[[ 41 -13 -10 -13]
 [-42 -61 -31  87]]
->
[-13 -31]

[[  0   5  16  10]
 [ -6  43  73  35]
 [-81  19 -59 -11]]
->
[10 73 19]

[[ -5  15  -3   5]
 [-24  82 -19  24]
 [-10  35  -8  11]
 [ 23 -80  18 -24]]
->
[  5 -19  35  23]

[[-42  84 -86]
 [  2  -7   1]
 [ -9  23  -8]]
->
[-86  -7  -9]

[[  9  55  -8   4 -87]
 [  5  45  24   1 -76]
 [ -6  -7 -23 -16   5]]
->
[-87   1 -23]

[[ 48  32  -7   7 -41]
 [-11  30   9  -8 -45]
 [ 38  34  -7   3 -42]
 [-66  19   6  32   7]
 [-65  15   6  32   7]]
->
[-41  -8  -7  19 -65]

[[ -9 -23  26 -19]
 [-10 -35  28 -16]
 [ 20  70 -55  30]
 [  2  23  -4  -7]
 [ 15  58 -40  19]]
->
[-19  28  70   2]
---
[[ -3  55 -47  22  -6 -20   3  86  46  49  11  10   7]
 [ 49  15  18  -8  33  51  12  16 -86  -3 -18 -61  12]
 [ 40  21 -43 -17 -72 -27 -47  38  -7  48  30  42 -16]]
->
[[ -3 -47  -6   3  46  11   7]
 [ 49  18  33  12 -86 -18  12]
 [ 40 -43 -72 -47  -7  30 -16]]

[[-56 -16 -68  62  29  77 -32 -25 -27 -41  66 -21 -26  53  62 -35]
 [ 75 -15  22  -9 -44 -54   8  -4   7   0 -67   0  -6 -58  -9  70]]
->
[[-56 -68  29 -32 -27  66 -26  62]
 [ 75  22 -44   8   7 -67  -6  -9]]

[[-68  60 -38  23 -19  -2]
 [ 34 -32  21 -12  12   1]
 [-33  20  -7   8   2   1]
 [ -5  -2   5  -1   6   1]]
->
[[-68 -38 -19]
 [ 34  21  12]
 [-33  -7   2]
 [ -5   5   6]]

[[-31 -14 -28]
 [-20 -12 -14]
 [ 15   1   9]
 [ -7   0  -5]
 [ 45   4  38]
 [ 71  14  64]]
->
[[-31 -28]
 [-20 -14]
 [ 15   9]
 [ -7  -5]
 [ 45  38]
 [ 71  64]]

[[-23  30 -22  -6 -25  33 -28 -32  -8 -43 -40 -70 -17]
 [ 10 -20 -28  27   0  30   8  61 -59 -35  12   9 -31]
 [  6 -21  33 -24 -22  18  -9 -34   6 -47 -20 -15 -27]]
->
[[-23 -22 -25 -28  -8 -40 -17]
 [ 10 -28   0   8 -59  12 -31]
 [  6  33 -22  -9   6 -20 -27]]

[[-56  21  18 -67 -24   9   1  29 -21]
 [ 14  24  64  18 -13  -1 -26 -65   0]
 [ 11  52  53 -37   2   5  71   3  15]]
->
[[-56  18 -24   1 -21]
 [ 14  64 -13 -26   0]
 [ 11  53   2  71  15]]

[[-15   8  -1   8 -10  14   5]
 [-18   3  13  23 -24  13 -19]
 [ 32 -12  -7 -24  31 -35   3]
 [ 66 -32  -4 -44  54 -64  -6]]
->
[[-15  -1 -10   5]
 [-18  13 -24 -19]
 [ 32  -7  31   3]
 [ 66  -4  54  -6]]

[[ 19 -24  42 -35 -11  21 -23  49 -16   9]
 [  7 -39  -3 -42   8  41   9   3 -43 -29]
 [-14  23 -44  -6 -18  -2 -26 -45  42 -32]
 [ 24  62  24  -6  32  23 -33   6  19   1]
 [  4  14  -8 -36  36 -38 -43 -24 -30  -9]
 [ 41 -22  21 -10 -59  29   8  11  24   6]
 [-51 -53  -9   4 -17 -45   5   7 -25  -5]]
->
[[ 19  42 -11 -23 -16]
 [  7  -3   8   9 -43]
 [-14 -44 -18 -26  42]
 [ 24  24  32 -33  19]
 [  4  -8  36 -43 -30]
 [ 41  21 -59   8  24]
 [-51  -9 -17   5 -25]]

[[-22   0  -6 -20 -17   3   2  15  35  17]
 [ 19  24 -29   1 -30  -9  26 -22 -11 -10]
 [-19 -48  72  31  75  33 -63  32 -21  -1]]
->
[[-22  -6 -17   2  35]
 [ 19 -29 -30  26 -11]
 [-19  72  75 -63 -21]]
---
[[  2  23  20 -26  28  34  -2  37  31  41  53  -5  13]
 [  9 -11  -1  31  33  16 -48  62  41  37  58  26  18]
 [ -2  13  24 -36  24  40  10  31  31  46  46 -12  12]
 [ 11  32   3  31  27  20 -51  71  34  21  72  25  21]
 [ -6 -19  28 -60  23  40  35   9  33  62  31 -25   7]]
->
[[ 13  18  12  21   7]
 [ -5  26 -12  25 -25]
 [ 53  58  46  72  31]
 [ 41  37  46  21  62]
 [ 31  41  31  34  33]
 [ 37  62  31  71   9]
 [ -2 -48  10 -51  35]
 [ 34  16  40  20  40]
 [ 28  33  24  27  23]
 [-26  31 -36  31 -60]
 [ 20  -1  24   3  28]
 [ 23 -11  13  32 -19]
 [  2   9  -2  11  -6]]

[[-32  26   7  19 -30 -52]
 [  2  17  17  -7 -22  30]
 [ 21 -20  17 -24  61  36]
 [ -2  -6 -18  24 -29  16]
 [-12  -9  -6  17  25   9]
 [ 20 -26 -15 -13  33  31]
 [  6  -2  10 -21  27 -18]
 [-16  -9 -22  31 -32   1]
 [ 35 -50 -27   0 -42  20]
 [ -9  12  -6   3 -73 -39]]
->
[[-52  30  36  16   9  31 -18   1  20 -39]
 [-30 -22  61 -29  25  33  27 -32 -42 -73]
 [ 19  -7 -24  24  17 -13 -21  31   0   3]
 [  7  17  17 -18  -6 -15  10 -22 -27  -6]
 [ 26  17 -20  -6  -9 -26  -2  -9 -50  12]
 [-32   2  21  -2 -12  20   6 -16  35  -9]]

[[ 18 -13 -10   8  51   0  -2 -41   5 -18  56  24  -1]
 [ 22 -22  -9   8  22   0  10 -18   7  -2  23   8  13]
 [-13 -17  -9   8  22 -16  10 -10   0 -20  10   8  -1]
 [ 42 -13  -9   8  41   0  10 -63   4 -20  61   8  -1]
 [ 21   0  -9   8 -27   2  10 -10   0 -20  10  -6  -1]
 [ -2 -13  -7   8  22   0  10 -10   0 -20  10   8  -1]]
->
[[ -1  13  -1  -1  -1  -1]
 [ 24   8   8   8  -6   8]
 [ 56  23  10  61  10  10]
 [-18  -2 -20 -20 -20 -20]
 [  5   7   0   4   0   0]
 [-41 -18 -10 -63 -10 -10]
 [ -2  10  10  10  10  10]
 [  0   0 -16   0   2   0]
 [ 51  22  22  41 -27  22]
 [  8   8   8   8   8   8]
 [-10  -9  -9  -9  -9  -7]
 [-13 -22 -17 -13   0 -13]
 [ 18  22 -13  42  21  -2]]

[[ 25 -12   3  -1  49  -8 -60]
 [ -7  14  -3  23  -7 -12  18]
 [  2  31 -16  62  21 -34  -6]
 [  3  28 -16  62  23 -34  -2]
 [ -5   3   2   0 -15   2  16]
 [-11  -8   2 -25 -33  16  30]
 [ -1  31 -13  62  24 -35  -6]
 [-13  -4   6 -21 -38  16  31]
 [  2  29 -14  65  21 -34  -3]
 [-13  -5   7 -24 -35  16  31]]
->
[[-60  18  -6  -2  16  30  -6  31  -3  31]
 [ -8 -12 -34 -34   2  16 -35  16 -34  16]
 [ 49  -7  21  23 -15 -33  24 -38  21 -35]
 [ -1  23  62  62   0 -25  62 -21  65 -24]
 [  3  -3 -16 -16   2   2 -13   6 -14   7]
 [-12  14  31  28   3  -8  31  -4  29  -5]
 [ 25  -7   2   3  -5 -11  -1 -13   2 -13]]

[[ -3  -5   3  -1   4]
 [  1   1  -1  -1 -22]
 [ -2  -2  -2  -9  30]
 [  6   8  -1 -22  -1]
 [ -2  -3   4  13  34]
 [ -9  -9   0  20 -68]
 [ -6  -6   2  10   5]
 [  0  -2   7  17  11]
 [  5   5  -1  -5   5]
 [  0   0   1   5  28]]
->
[[  4 -22  30  -1  34 -68   5  11   5  28]
 [ -1  -1  -9 -22  13  20  10  17  -5   5]
 [  3  -1  -2  -1   4   0   2   7  -1   1]
 [ -5   1  -2   8  -3  -9  -6  -2   5   0]
 [ -3   1  -2   6  -2  -9  -6   0   5   0]]

[[ 36   4  21 -74 -12]
 [ 22 -15  75 -81 -25]
 [ 49  -6  37 -48 -14]
 [ 33   8  69 -65 -26]
 [ 34   3  72 -59 -29]
 [ 44  13  -1 -66  -5]
 [ 21 -23  77 -81 -28]
 [ 43  14   3 -66  -6]
 [ 44  -3  50 -52 -21]]
->
[[-12 -25 -14 -26 -29  -5 -28  -6 -21]
 [-74 -81 -48 -65 -59 -66 -81 -66 -52]
 [ 21  75  37  69  72  -1  77   3  50]
 [  4 -15  -6   8   3  13 -23  14  -3]
 [ 36  22  49  33  34  44  21  43  44]]
